Here is a tiny trained network, its code and every weight. The questions are about switching its units off for an input and a class, where a switched-off unit gives its printed mean instead of its output.

import numpy as np


def w(rows, s, z=0):
    codes = np.array(rows[::2]) - 128.0
    scale = np.full(codes.shape[1], s)
    scale[-1] = z or s
    return codes * scale


def norm(h):
    return h / np.sqrt((h * h).mean(-1, keepdims=True) + 1e-5)


def f(y):
    return np.maximum(y, 0)


def log_softmax(a):
    a = a - a.max(-1, keepdims=True)
    return a - np.log(np.exp(a).sum(-1, keepdims=True))


def net(x, mask):
    res = np.array(x, float).reshape(1, 6) / 4 @ E
    u = 0
    for l in range(2):
        y = f(norm(res) @ A[l][:, :-1].T + A[l][:, -1])
        res = res + np.where(mask[u : u + 5], y, B[l][:, -1]) @ B[l][:, :-1]
        u += 5
    return log_softmax(norm(res)[-1] @ U[:, :-1].T + U[:, -1])


A, B = {}, {}
E = w([
[125,130,126,132],'x0',
[133,133,125,136],'x1',
[255,30,173,189],'x2',
[214,78,37,2],'x3',
[176,241,210,123],'x4',
[155,172,88,175],'x5',
],0.0069)
A[0] = w([
[88,53,49,84,111],'L0N0',
[110,15,71,151,113],'L0N1',
[133,107,110,127,11],'L0N2',
[162,105,63,54,95],'L0N3',
[66,99,3,189,128],'L0N4',
],0.013,0.011)
B[0] = w([
[99,220,153,114,246],'L0N0',
[182,112,119,45,246],'L0N1',
[98,61,90,167,128],'L0N2',
[93,120,48,251,233],'L0N3',
[149,89,81,32,253],'L0N4',
],0.013,0.0054)
A[1] = w([
[44,117,142,136,140],'L1N0',
[4,172,69,88,94],'L1N1',
[143,137,156,71,173],'L1N2',
[114,82,97,99,254],'L1N3',
[154,206,153,64,161],'L1N4',
],0.017,0.005)
B[1] = w([
[141,59,75,244,166],'L1N0',
[218,52,200,192,253],'L1N1',
[97,99,254,48,177],'L1N2',
[101,102,103,241,211],'L1N3',
[126,189,199,42,205],'L1N4',
],0.0098,0.012)
U = w([
[95,113,93,249,156],'0',
[147,94,144,153,152],'1',
[115,152,125,72,163],'2',
[192,51,173,183,2],'3',
],0.014,0.0086)

Each question gives the input, the list of numbers given to net, and the class t.
The units are the neurons (one row each of A and B). Each row of codes is followed by its name. A weight is (code - 128) times the scale printed after its matrix; where a second scale follows, it is the last column's (A, B and U).
mask holds one flag per neuron, layer by layer. A switched-off neuron (its flag False) gives its mean, the last column of its row in B, instead of its output. The means were averaged over made-up inputs and are rounded, as every weight is.
A unit's drop is (log p(t) with every unit on - log p(t) with that unit switched off) / (log p(t) with every unit on - log p(t) with every unit switched off).
The circuit of an input: a set's keep is (log p(t) with only the set's units on - log p(t) with every unit switched off) / (log p(t) with every unit on - log p(t) with every unit switched off). Starting from all 10 units, units are removed one at a time, each time the one whose removal leaves the highest keep (on an exact tie, the one counted first), for as long as the keep stays at least 0.8.
circuit, biggest first: the units of the circuit, biggest drop first
unit that matters most: the unit with the biggest drop
k most important neurons: the k neurons with the biggest drops, biggest first
k most important neurons of layer l: the k neurons of layer l with the biggest drops, biggest first
drop of u: that unit's drop, to one decimal
input [2,5,4,8,-7,-8], class 0: 4 most important neurons -> L0N3, L1N3, L1N4, L1N1
input [-5,6,-5,0,-7,4], class 2: unit that matters most -> L0N4
input [-6,4,-8,-3,-2,3], class 3: 2 most important neurons -> L1N1, L0N3
input [2,0,7,3,-7,-2], class 2: circuit, biggest first -> L0N1, L1N1
input [-7,0,1,5,7,-2], class 2: 3 most important neurons -> L1N1, L1N3, L1N0
input [-5,1,5,5,-2,3], class 0: circuit, biggest first -> L0N3, L1N1
input [6,-1,-5,2,-7,6], class 2: 2 most important neurons -> L0N4, L0N0
input [-3,0,-5,-4,-6,-1], class 2: 3 most important neurons -> L0N4, L0N3, L1N2
input [7,-7,3,-3,1,0], class 0: 3 most important neurons -> L0N1, L0N4, L1N4
input [-2,-6,0,-6,7,1], class 2: 2 most important neurons -> L0N3, L1N1
input [5,-6,-6,1,3,-3], class 3: 2 most important neurons of layer 0 -> L0N1, L0N0
input [2,-1,-8,1,-4,5], class 3: 2 most important neurons -> L1N1, L0N1
input [1,-8,-8,6,-6,0], class 3: 4 most important neurons of layer 0 -> L0N3, L0N0, L0N4, L0N1
input [0,-6,-1,0,-5,-1], class 2: unit that matters most -> L0N1
input [-7,-1,2,5,-8,1], class 2: 3 most important neurons of layer 0 -> L0N1, L0N4, L0N0
input [-1,-5,-2,0,-8,-6], class 2: 2 most important neurons -> L0N1, L0N0
input [7,-8,4,8,7,-4], class 0: 3 most important neurons of layer 0 -> L0N3, L0N0, L0N1
input [-7,2,-8,6,-5,-7], class 3: 2 most important neurons -> L1N1, L0N3
input [-6,5,-7,-6,-2,1], class 3: 3 most important neurons -> L1N1, L0N3, L0N4
input [-2,-8,-3,1,-5,3], class 2: circuit, biggest first -> L0N0
input [-6,0,-7,3,-5,5], class 3: 2 most important neurons of layer 0 -> L0N3, L0N0
input [-8,1,-4,7,-1,-6], class 0: drop of L0N3 -> 1.1
input [-1,2,-4,7,2,-5], class 0: drop of L0N3 -> 0.8
input [-6,0,0,3,0,-3], class 0: drop of L0N3 -> 1.3
input [-1,6,3,7,-3,2], class 0: drop of L0N3 -> 2.2
